Here is a tiny trained network, its code and every weight. The questions are about switching its units off for an input and a class, where a switched-off unit gives its printed mean instead of its output.

import numpy as np


def w(rows, s, z=0):
    codes = np.array(rows[::2]) - 128.0
    scale = np.full(codes.shape[1], s)
    scale[-1] = z or s
    return codes * scale


def f(y):
    return y / 2 * (1 + np.tanh(0.7978845608 * (y + 0.044715 * y**3)))


def log_softmax(a):
    a = a - a.max(-1, keepdims=True)
    return a - np.log(np.exp(a).sum(-1, keepdims=True))


def net(x, mask):
    res = np.array(x, float).reshape(1, 4) / 4 @ E
    y = f(res @ A[0][:, :-1].T + A[0][:, -1])
    res = res + np.where(mask, y, B[0][:, -1]) @ B[0][:, :-1]
    return log_softmax(res[-1] @ U[:, :-1].T + U[:, -1])


A, B = {}, {}
E = w([
[190,176,255],'x0',
[128,127,127],'x1',
[164,254,54],'x2',
[11,235,173],'x3',
],0.009)
A[0] = w([
[139,204,33,53],'N0',
[190,187,105,81],'N1',
[238,185,82,130],'N2',
[162,172,115,65],'N3',
[156,139,208,124],'N4',
[106,114,107,201],'N5',
[50,177,172,130],'N6',
[58,179,88,196],'N7',
[174,176,164,82],'N8',
[247,135,177,125],'N9',
[145,151,172,101],'N10',
[89,81,164,99],'N11',
[80,162,178,153],'N12',
[61,126,52,55],'N13',
[102,66,226,127],'N14',
[119,74,142,142],'N15',
[106,123,99,45],'N16',
[87,177,138,3],'N17',
[81,114,81,85],'N18',
[52,144,124,123],'N19',
[79,149,146,97],'N20',
[150,190,104,77],'N21',
[116,92,153,104],'N22',
[147,173,201,101],'N23',
[127,130,111,75],'N24',
[194,153,169,86],'N25',
[179,102,101,32],'N26',
[84,153,138,49],'N27',
],0.014,0.0045)
B[0] = w([
[105,102,190,236],'N0',
[58,131,147,199],'N1',
[159,126,222,241],'N2',
[74,117,194,163],'N3',
[85,132,31,203],'N4',
[124,177,55,166],'N5',
[198,87,166,244],'N6',
[171,139,118,254],'N7',
[78,144,96,184],'N8',
[140,103,70,240],'N9',
[75,119,2,163],'N10',
[113,162,190,179],'N11',
[180,81,95,212],'N12',
[93,104,52,209],'N13',
[101,196,174,229],'N14',
[143,168,194,181],'N15',
[32,62,85,135],'N16',
[142,74,155,176],'N17',
[96,147,79,176],'N18',
[174,108,132,200],'N19',
[185,38,136,174],'N20',
[107,163,238,189],'N21',
[125,154,197,156],'N22',
[101,58,24,205],'N23',
[87,95,182,123],'N24',
[95,88,76,187],'N25',
[162,33,139,164],'N26',
[159,82,166,161],'N27',
],0.0074,0.0094)
U = w([
[232,66,160,79],'0',
[14,134,80,81],'1',
[15,166,254,74],'2',
[140,162,141,254],'3',
],0.0097,0.0087)

Each question gives the input, the list of numbers given to net, and the class t.
The units are the neurons (one row each of A and B). Each row of codes is followed by its name. A weight is (code - 128) times the scale printed after its matrix; where a second scale follows, it is the last column's (A, B and U).
mask holds one flag per neuron, in row order. A switched-off neuron (its flag False) gives its mean, the last column of its row in B, instead of its output. The means were averaged over made-up inputs and are rounded, as every weight is.
A unit's drop is (log p(t) with every unit on - log p(t) with that unit switched off) / (log p(t) with every unit on - log p(t) with every unit switched off).
The circuit of an input: a set's keep is (log p(t) with only the set's units on - log p(t) with every unit switched off) / (log p(t) with every unit on - log p(t) with every unit switched off). Starting from the 12 units with the biggest drops (on a tie, the unit counted first), units are removed one at a time, each time the one whose removal leaves the highest keep (on an exact tie, the one counted first), for as long as the keep stays at least 0.8.
units of the circuit, in order: the units of the circuit, biggest drop first
most important unit: the unit with the biggest drop
top k neurons: the k neurons with the biggest drops, biggest first
drop when u is switched off: that unit's drop, to one decimal
input [3,-2,-2,0], class 1: most important unit => N2
input [8,-7,-7,2], class 1: units of the circuit, in order => (N4, N23)
input [5,-3,-5,-3], class 1: units of the circuit, in order => (N4, N2, N6)
input [-4,2,8,4], class 2: units of the circuit, in order => (N0, N21)
input [-1,-8,8,6], class 2: top 3 neurons => (N21, N0, N1)
input [8,7,8,6], class 1: top 3 neurons => (N23, N10, N8)
input [6,7,6,8], class 0: top 2 neurons => (N6, N12)
input [-4,2,8,5], class 2: top 2 neurons => (N0, N21)
input [5,-8,-7,6], class 3: top 3 neurons => (N14, N12, N4)
input [6,0,7,-5], class 2: top 2 neurons => (N2, N1)
input [-3,1,3,7], class 0: drop when N12 is switched off => 0.0
input [7,-3,-8,-7], class 2: drop when N22 is switched off => 0.2
input [5,5,-1,2], class 1: drop when N2 is switched off => 0.1
input [8,-2,2,7], class 1: units of the circuit, in order => (N23)
